Below is a small trained network, with its code and all its weights. Each question gives an input and a class and asks what happens when units are switched off, that is, made to give their printed mean instead of their output.

import numpy as np


def w(rows, s, z=0):
    codes = np.array(rows[::2]) - 128.0
    scale = np.full(codes.shape[1], s)
    scale[-1] = z or s
    return codes * scale


def f(y):
    return np.maximum(y, 0)


def log_softmax(a):
    a = a - a.max(-1, keepdims=True)
    return a - np.log(np.exp(a).sum(-1, keepdims=True))


def net(x, mask):
    res = np.array(x, float).reshape(1, 6) / 4 @ E
    y = f(res @ A[0][:, :-1].T + A[0][:, -1])
    res = res + np.where(mask, y, B[0][:, -1]) @ B[0][:, :-1]
    return log_softmax(res[-1] @ U[:, :-1].T + U[:, -1])


A, B = {}, {}
E = w([
[151,131,3],'x0',
[160,139,99],'x1',
[225,68,157],'x2',
[115,89,213],'x3',
[137,30,246],'x4',
[166,236,176],'x5',
],0.007)
A[0] = w([
[139,42,80,182],'n1',
[180,78,139,64],'n2',
[247,88,163,126],'n3',
[194,218,128,137],'n4',
[80,167,58,121],'n5',
[155,177,149,172],'n6',
[64,137,76,146],'n7',
[70,93,232,193],'n8',
[117,75,193,203],'n9',
[120,51,51,89],'n10',
[147,142,143,218],'n11',
[96,150,80,146],'n12',
[28,149,49,146],'n13',
[173,25,172,129],'n14',
[229,147,161,222],'n15',
[85,154,92,86],'n16',
[214,144,117,141],'n17',
[138,217,207,195],'n18',
[133,127,184,218],'n19',
[32,102,129,253],'n20',
[175,96,180,152],'n21',
],0.013,0.0035)
B[0] = w([
[197,195,45,205],'n1',
[201,166,52,165],'n2',
[193,177,157,204],'n3',
[215,44,154,208],'n4',
[153,149,51,223],'n5',
[152,35,139,176],'n6',
[115,202,58,202],'n7',
[105,161,163,255],'n8',
[108,205,141,224],'n9',
[136,129,104,200],'n10',
[98,36,167,165],'n11',
[79,153,1,195],'n12',
[98,223,35,243],'n13',
[168,164,110,227],'n14',
[150,77,197,200],'n15',
[125,171,39,179],'n16',
[130,123,198,177],'n17',
[120,69,161,225],'n18',
[81,157,181,197],'n19',
[91,223,151,212],'n20',
[107,174,114,193],'n21',
],0.0077,0.0095)
U = w([
[9,127,108,87],'0',
[99,189,166,113],'1',
[118,208,23,217],'2',
[135,51,123,144],'3',
[152,178,86,7],'4',
[103,135,110,23],'5',
],0.013,0.002)

Each question gives the input, the list of numbers given to net, and the class t.
The units are the neurons (one row each of A and B). Each row of codes is followed by its name. A weight is (code - 128) times the scale printed after its matrix; where a second scale follows, it is the last column's (A, B and U).
mask holds one flag per neuron, in row order. A switched-off neuron (its flag False) gives its mean, the last column of its row in B, instead of its output. The means were averaged over made-up inputs and are rounded, as every weight is.
A unit's drop is (log p(t) with every unit on - log p(t) with that unit switched off) / (log p(t) with every unit on - log p(t) with every unit switched off).
The circuit of an input: a set's keep is (log p(t) with only the set's units on - log p(t) with every unit switched off) / (log p(t) with every unit on - log p(t) with every unit switched off). Starting from the 12 units with the biggest drops (on a tie, the unit counted first), units are removed one at a time, each time the one whose removal leaves the highest keep (on an exact tie, the one counted first), for as long as the keep stays at least 0.8.
circuit, biggest first: the units of the circuit, biggest drop first
unit that matters most: the unit with the biggest drop
k most important neurons: the k neurons with the biggest drops, biggest first
drop when u is switched off: that unit's drop, to one decimal
input [-5,3,-5,3,-3,-1], class 0: unit that matters most : n1
input [0,5,-5,-2,6,-3], class 1: circuit, biggest first : (n12, n5)
input [1,5,-7,8,5,-7], class 1: circuit, biggest first : (n12, n20)
input [-4,-3,3,-4,7,-8], class 2: 2 most important neurons : (n1, n2)
input [-6,7,7,3,-1,-5], class 1: 4 most important neurons : (n13, n5, n12, n15)
input [-5,7,-2,8,-7,-4], class 0: 2 most important neurons : (n1, n14)
input [6,-2,7,8,0,5], class 1: drop when n3 is switched off : 0.3
input [7,8,-5,5,8,8], class 1: drop when n14 is switched off : -0.1
input [-3,8,6,-7,4,0], class 4: drop when n18 is switched off : 0.2
input [0,6,-8,0,7,6], class 1: drop when n18 is switched off : -0.1
